Each row has a hidden stage along a path, written after it and counted from one end. A new block has a new path.
[ 247  109 -138  270 -510  144  273 -164 -818  222    0   31 -216  384
   76   14  118 -183   76  434   65 -136   56  173    8   84  281 -706
 -303   41  317  201   -8  -85 -104  583 -269  -54   15  348 -210  144
 -211  250  370 -253  187 -446  297 -322 -264] => 37
[ 179  -71   57  -80  302 -397 -109 -150  140   97 -401 -424  398  106
 -133 -139  -74  145   22   -1  241 -228  156   13  134   -5 -229  196
  143   40 -270 -117  -60  -78  -85  375   14 -103 -278   12  279   92
   58  332  138  -29 -159   37  102   41    2] => 20
[ 277 -131 -401   50 -521  114   13 -149   28  -74 -470  176  -33  330
  -83 -153  162  168    5  186  151 -155  321   59   57  -65  108 -307
 -352  130  281   83  -49   55  224  631 -244 -237  -26  224  274  385
   74  225  153 -304  257 -280  -64 -411   67] => 7
[ 231 -382   35  -28  288  -61  337   56  118  177 -187 -272  368 -164
  164  158 -377  123  115 -102  127 -234   11  324  121  243 -365   85
 -122   49 -128   88 -116  138 -195  250  -20  109 -365 -115  174  223
  -84  203  175  -94  109   22  -87  -67   23] => 15
[ 413  206 -611  204 -553  -48  -27 -256 -114  115 -423 -323  532  187
  167   33   65 -163 -203  309  245 -208   33  -11 -374  115 -397 -550
 -419  -75  391   36 -371  -42    4  680  141  183 -335 -101   47  443
 -250 -108  176 -388  305 -389  368 -394   27] => 20
[ 165   86  -64   60 -333   43  220 -132 -148  -46 -133   65   42  194
  195   64  -60   12  165  252   28   68 -153  164 -276  215   42 -535
 -193   80  128   84   -7 -133  -86  274 -142  -34 -130   24  -40  193
 -202 -142   36 -315   68 -259  193 -224 -156] => 13
[ 133   35  -31   48  155 -101   -3   27   20 -188  -51   88 -113 -137
   50   63    2  -29   27  -73   -7    1    5  125  145   67  -97   91
   87    0 -114 -166  -25    1  134   -9 -185   27 -145   52   26  186
  -98   22   10   18   29  -13   79 -103   40] => 22
[  63   26 -304   94  -91   16 -270 -138 -114   47  219  -81  -42 -107
  -36  -81  143 -155 -262  -88 -158  -66  202  -70    6   10 -296   80
 -138 -197  222 -204 -131   -3    5  197   39   62  -83  -98   65   21
  133   40  117  -36  138 -170  133 -122  -27] => 31
[ 281  -25 -187 -414  139  320  -55  307 -139  128 -179  135 -136 -210
 -157 -131  145   -1  -71  -99 -264 -191  139  200  357 -164 -105  169
 -277  288   18  -14  260 -218  106    5 -305 -141  132  -16 -118  -90
  354  253  210 -486  -22 -241  -26 -105   58] => 22
[ -19   25  229   50  136 -275 -247  -26  164 -194  -22  118 -214   75
  -67   99  -96  113   82 -174  -87   47    2  -57   98  142   92  253
  224  -69 -316 -451   78  -50  158 -232 -332  -25  -76   68  195   32
   20   36 -224  108 -122  203   10    4  -76] => 25
[  32  -80   61  -51  139   -2  231  -79  222 -114  -48  203   47  -29
  111   64  -81   52  134    0    6   54   17  144  -12   57   16   27
   25  108   -8  115   87   81   18  130  -56  -66 -159   33  137   85
   38   61   52  -49  -20  -42  -91  -35  -16] => 11
[ 357  137 -289 -144 -230 -242 -295 -306  -99  294 -585 -524  641  171
 -103 -137  142  -96 -215  277  272 -330   80 -237 -149  -22 -523 -199
 -325  -58  102  -96 -184 -363  -94  598  239   -3 -299 -147   77  173
   52   14  241 -407  -85 -230  300 -234   49] => 20
[-116  262  -59   62  293   82  -39 -160 -203  -31  442  192 -222 -564
  114  -58  219 -606 -351    1 -130  239  -79 -166   13  172 -387   81
  138    7  100  123  133 -260 -105 -128  302   35  -90 -148 -474 -182
  117 -342  350  149  -98  -85  131   70   73] => 13
[ -14  247 -641  155   58  296 -410    9 -231  190  463  250 -540 -267
 -242 -229  401 -488 -594 -192 -451  -11  599  -57  370 -100   -8  300
    6  122  310  -66  122  163  148   92 -187  -77  275  -25  -85 -343
  558  413  377   61  332 -237   33  127   20] => 30
[ 118  -15 -252  274  178  155 -198  -22 -195  123  248  291 -643 -103
 -207  217 -100 -348  -89  -45 -280   17  166  -12  350  248   41   -4
   65   14   60 -266  135   15  184  -48 -308   33   11   83 -144 -106
  123   62  145  125  208   10  -16 -111  -63] => 25
[ 137    9 -219 -139   98  -89  -58   16  303 -261 -156 -112  247 -228
   88 -198  143  152  -57 -178   -7  -24  110  167  -13 -119 -333  222
  -19  -13   11 -102 -162   19   87  135    8   11 -155 -130  239  231
    2   51  -24 -148   22 -136   86  -82  119] => 20
[   1  -39  237 -162  230 -109  -23  -70  -42  -94  167   91   39  -32
   -2   61    6   20   49  -52  -55  -54  -48  -24   49 -122 -109  212
    3 -158  -43 -124   97  -61    7   55   49  -39 -181   68   38    0
   97   34   24   -6 -204  -44   48  -69  -70] => 34
[-138  -13   14  113  446 -105 -180   37   70  119  170  368 -377 -192
 -153  104   48 -315 -428 -266  -60  -74  491 -147  562  120  149  611
  311  229 -310  -58  299  357  138  -79 -263 -210  -28  158   71 -155
  552  511  314  416  180  270 -267  317  138] => 4
[  37  461 -590  633   79 -175 -833 -303 -493  292  543  111 -776  165
 -415  277 -105 -825 -644  121 -264  108  304 -420  110  550    0 -310
  311  -47  -41 -499  175   61   44  198 -173 -134 -120  -16 -354 -272
  309  -91  257  382  437  -12  424   99 -188] => 22
[ -85  108  -27 -480 -385 -179 -410 -146   73    7  -66 -464  491 -131
  243 -286  423  269 -177 -105 -199   27   28 -109 -401   22 -506    1
 -322 -208  -57 -433 -215 -324 -351  -55   41  -59  -85 -493  320   43
  215 -133 -201 -516  -66 -228  301  113  -85] => 1
[ -26   93  191   18   25 -364  132 -158  411 -274 -148  -92  497   94
  283   58 -161  189   74  -49  194   78 -149   46 -400  133 -115   46
  144  -34 -172  -29  -99   93  -69  109   82   42 -356  -76  278  237
 -156  -93 -171   -9 -114   50  111   38  -47] => 14
[  56   45  342  152 -226  -59  272 -245 -455   18   91   -8  -39  304
  144  106  -86   -8  348  319   62   43 -320   31 -250  141  159 -493
  -79 -157  130    2   29 -302 -161  215  -52   62 -132  238 -158   59
 -332 -115   45 -147 -231 -197  254 -250 -337] => 34
[  -9 -215  156 -431  252  229  125  235  334 -316  284  433 -142 -443
  252  269 -163  157  170 -288 -404  182 -252  275  -45  117 -290  190
 -197  -38  -89 -179  163   -8   25 -441 -126   13 -154 -306   22   80
  111 -396 -258 -252   -6  -16 -152  -91   36] => 12
[ 204 -130  142 -277   71 -374 -401 -172   43  126 -500 -345   94  266
 -293 -134    9  297  173   59   37 -203  144  -62  215   26 -148   69
  -28  -28 -355 -464   14 -346  -34  197 -261 -228 -100  -56  359   17
  134  216  -69 -237 -228   52   85  -76  -79] => 21
[ 203 -119   50 -325   98 -248 -136  -75  125  -78 -331 -277  327   36
  -34 -125  -23  273   91    6   90 -127  -10   90  -19  -12 -355   14
 -114  -26 -205 -183  -41 -208  -99  274   -1 -178 -258 -140  225  196
   43   -7  -21 -286 -140  -98  135 -122   10] => 16
[-392  198  256  502  258   69  384 -131  101  -63  329  326 -200 -443
  256 -159  206 -452 -211 -197   86  274   81 -213   65  176  248  458
  535  198   88  341  151   35   31 -311   76  210   97  310 -223 -215
   55  222  348  508 -189  218 -213  319   26] => 1
[-220  -47  178  317  250  119  262 -234   33  -63  286  410 -385 -461
  136    8  122 -445  -69  -53    2  236   21 -172  204  217  -47  249
  247   19  132  196  111 -104   66 -202  128  131   -3  140 -223 -102
    4 -102  309  399 -129  171 -263    7   93] => 7
[ 143 -104  159 -338  295   66  385  169   97   21 -213   90  152  -54
   98  -31  -66  203  226  -25  -40  -91   46  397  180  -80   92  109
  -33  334 -167  231  201   39  -77  112 -240 -154  -57   41  122   -9
  133  373  143 -291  -96 -127  -83   78  -39] => 14
[ -69  141  -15  185  196    5  131  109   32 -375  167  448 -350 -366
  122 -137  172 -233 -278 -214   43  150  150   87  255   46   60  343
  275  216 -107  182  153  144  215 -102 -154 -111   11  202 -161  137
   72   82  235  287   65   45  -94   30  197] => 13
[   7  213 -540  302 -138  -59 -712 -218  -99  -12  294   17 -522   54
 -314 -174  200 -249 -384 -100 -319  104  387 -215   71  148  -72   -9
  113 -122  127 -495  -32  -31  136  140 -204 -114   89  -69   88 -130
  272   34   22  103  253 -116  225  -33  -95] => 26
[ -82  140  225  -60  353   87  282  161  140 -362  475  284  -67 -531
  443  319 -167 -137  138 -205 -282  328 -484  237 -259  239 -243   62
  128  -86  -75 -108   52  -46  -51 -543   25  283 -233 -219 -259   48
 -244 -502 -203  -21  -89  -12  141   41  -65] => 20
[ -55  -36    5 -156  -10  -21 -125 -325  113   51   98 -186  100 -301
  128 -115  134  -85   47   27 -202  177 -106  -84 -208  202 -520  -66
 -129 -192  114 -185 -129 -416 -238  -77  219  104  -98 -411   59 -120
    0 -368  -19 -188 -181  -81   80  -52  -65] => 14
[ 174  217 -152   18 -520  108  346 -322 -183   21   46 -164  709   46
  499  188   73 -161   63  355   90  -26 -405   -6 -753  -15 -417 -587
 -523 -337  625  187 -332 -170 -186  410  471  410 -384 -154 -122  287
 -400 -440   40 -460  -24 -484  390 -391 -161] => 34
[  28 -272 -299 -172 -273  316  -68  -32  481 -158  -76  210  138 -297
  104 -131  148  139 -132 -251 -164    3  134  -78 -128  -39 -397  236
 -411  -87  385  -62  -84  -41  161   30   93   71  -39 -197  254  197
  253 -179  -55 -297  100 -110 -272 -285  182] => 5
[-415  151  320  533  290 -192  241 -317  227 -450  674  399 -234 -513
  467  276  -77 -458  -93 -153   35  512 -306 -197 -288  448 -170  167
  501 -270  -11   -5  -67  112  -16 -417  320  304 -322  -16 -214   91
 -314 -572  -36  680  -71  283  -13  106   16] => 7
[  -2  523 -595  201 -227 -126 -875 -136 -468  147  501 -133 -525   59
 -194  -73  226 -428 -598  -17 -486  158  298 -162 -101  353 -129 -301
   67  -57  -52 -595   25  -77 -144   40 -301 -185   74 -307 -135 -258
  331  -71   33  -67  399 -254  575  183 -235] => 23
[ 171  221  -47 -100  298 -197  183    5  112 -310 -174  205  142   37
   74   51   40  -11   25   98  184   -5   29  213   55 -160   73    4
  182  198 -152  167  104  191  146  324  -50 -195 -281  178   32  251
  -28  156  126  -13    4 -159  164  -12   70] => 16
[  38  -21  125  128   52 -356 -170 -255   80 -157    8  140   31  229
   17  373 -276  -66  -44  104  192   13 -109 -214 -161  292 -109 -158
   73 -173 -206 -250   60   94   28  241   49 -135 -485   66   64  292
  -15 -260  -62  166   59  108  114 -144  -40] => 7
[ 304 -373 -257  -68 -109  117  -60   34   13  193 -342  146 -162  415
 -285  104 -223  247   82   59   -5 -292  368  142  297   67  197 -166
 -277  208    1  -74  190  203  114  564 -428 -349 -109  214  308  189
  340  459  146 -273  307 -134 -161 -233  -52] => 5
[ -26 -200  230  -64  261  160  622 -161  397 -170  -13  339  182  -34
  167   38   26  167  479   12    5   22    0  218   35 -349  205  248
   27  -18  333  326   17  162  168  157   96  172  -80  257  305   12
  -87  291   41    0 -262  -88 -287 -122  -60] => 37
[ 110 -309  222 -112   74   46  409  160  113  112  -68  -91  280  -19
  273  185 -431  263  221 -127  -38  -97 -138  370 -112  311  -93  -47
 -170  135 -154   81   49   89 -254   33 -208   57 -226 -114  148  115
  -39  119  -10 -271   50  -10  -82   -4 -139] => 12
[  55  -88   38 -159  239   62  126  269  181 -299  126  374 -122 -223
  138  130 -151   82  -72 -260 -111   31   -2  257  109   76  -48  236
    2  159 -194    9  201  219  105  -97 -223 -142 -165    3    6  190
  154    0   -9  -47  124   -8  -91  -23   93] => 12
[  22    2  -72 -394 -344  -18 -445   -2   11   39   41 -229  116 -126
  107 -145   95  173 -174 -158 -368   54  -48  -11 -295  254 -487  -76
 -384 -109  -96 -450  -38 -375 -268 -178 -140  -83   -8 -539  136  -43
  232 -323 -214 -524   11 -150  189  -36  -99] => 14
[ -65 -131  439    0  608 -149  304   70  -44  118  226 -159  260 -430
  203  102 -156 -141  -36 -253   62 -131  -90   86  209   70 -289  562
  206  -68 -212   70   20   23 -184 -178  143  243 -255   16  -82  -80
   -8  231  234  230 -246  181  -66  188    0] => 30
[ 104   51  195   -8  104 -103   71    5   25 -114  -58  -58  218  -34
  105   83 -161   25   93  -34   69  -26 -283  -18 -188   90 -160   18
   21  -64  -53 -109   39 -210    0  -14   37  127 -242   54  -98  124
 -140 -160  -42 -132 -224  -26  152 -133  -79] => 25
[ 139   62  -81  -67  101   62  141   -1  -46 -123  -47  239   -2  140
  -91 -105  147   33   31   46   30 -129  188  123  159 -348  207  116
  -11  107  169  174  140  123  201  387  -88 -146  -38  329   76   68
  146  388  202  -95  -55 -246   20 -130  -24] => 33
[ 288  -81 -362  -57 -420   85  226 -354  -92  340 -469 -602  557  -71
  214 -325  266   40  142  297   81 -142   93  192 -198   54 -504 -432
 -458  -32  425  166 -441 -364 -303  538  165  211  -70 -293  220  130
 -243   89  259 -538   20 -405  175 -245  -54] => 17
[ -59   97 -113 -413 -301   -1 -259 -132   11 -222   96 -128  112 -253
  194 -370  444  151 -121  -55 -258  187    6   40 -281  -27 -448  -93
 -278 -127   79 -205 -110 -342 -219   -4   59 -160   16 -403  126   50
  140 -301  -95 -422  -58 -320  232  -49  -16] => 9
[ 251 -114  120 -128 -384    2    2   57  -92 -216 -207 -100  348  176
  106   -4 -156  297  111   -1  130 -165 -360  -24 -375    2 -267 -198
 -400 -216  139 -171  -44 -330   42  213   27   60 -262   94  -51  408
 -192 -325 -143 -452 -182 -211  191 -503  -77] => 30
[-280  115  361  446  417 -234  120 -314  255 -159  303  293  -81 -266
  100  123   -2 -402  -88 -154  130  151  -28 -343   67   70   11  579
  498 -184   19    8   22   50  197 -250  244  308 -159  228  -35 -114
  -73   -8  112  644 -316  360 -190   95   42] => 31
[ 109  103 -158  324  319  -45  469   25  296 -254  -86  194  158   83
   85  -37  -58   32  104  -70  214  -58  219  307   97 -239  358  228
  353  227  134  352  -17  501  270  406  -94   68 -162  438  213  199
 -114  585  188  212   77 -109  -25   27    5] => 27
[ 147   -2  207  -87  197  -74  198   52  -79   28   10  200  -17  341
    5  348 -266  128  298   93  -77 -119  -51  233   58  -25  335  -89
   15   66 -133  -78  200  190   40  157 -323  -67 -194  220  122   20
   19  307  -49 -137  -19  -90   80  -25 -242] => 31
[   1 -105  182 -150   24  126  472    9  198 -444  230  329   81  -55
  352  135   -5  295  434  -46 -144  142 -217  377 -218 -212   78  -39
 -111 -169  224   65  -59  170   78   22  -36  117 -165   89  202  239
 -246  -75 -215 -162  -71 -238    8 -211 -128] => 37
[ 200  126 -288  -26 -308   70  173 -135 -126   40 -284 -329  382 -239
  249 -358  345  -70  -93  119  101  -53   37  143 -153  -13 -410 -191
 -269   49  288  194 -279 -292 -137  309  120  142  -34 -150  -16  186
 -183    8  262 -372   -4 -346  208 -180   61] => 18
[ 137   52 -103 -191  -37 -162 -230  -42  -79  -86  -68  -60  -22  -57
   35  -17   89   28 -101    4  -86  -10   64   98   31  123 -270  -87
 -120  -15 -181 -248  -26 -101  -68  107 -161 -171 -154 -193   86  149
   69  -78    0 -196   96 -127  192  -69    9] => 15
[ 296  202 -200 -205 -277  -33 -146  -75 -167 -208 -207   45   70   77
   79   78  206   23   77  212  -36  -39 -145   59 -144 -100 -211 -351
 -309 -141  120 -254 -106 -231  138  200  -94  -10 -182  -43  -22  322
 -172 -255  -92 -414   22 -334  338 -370  -15] => 25
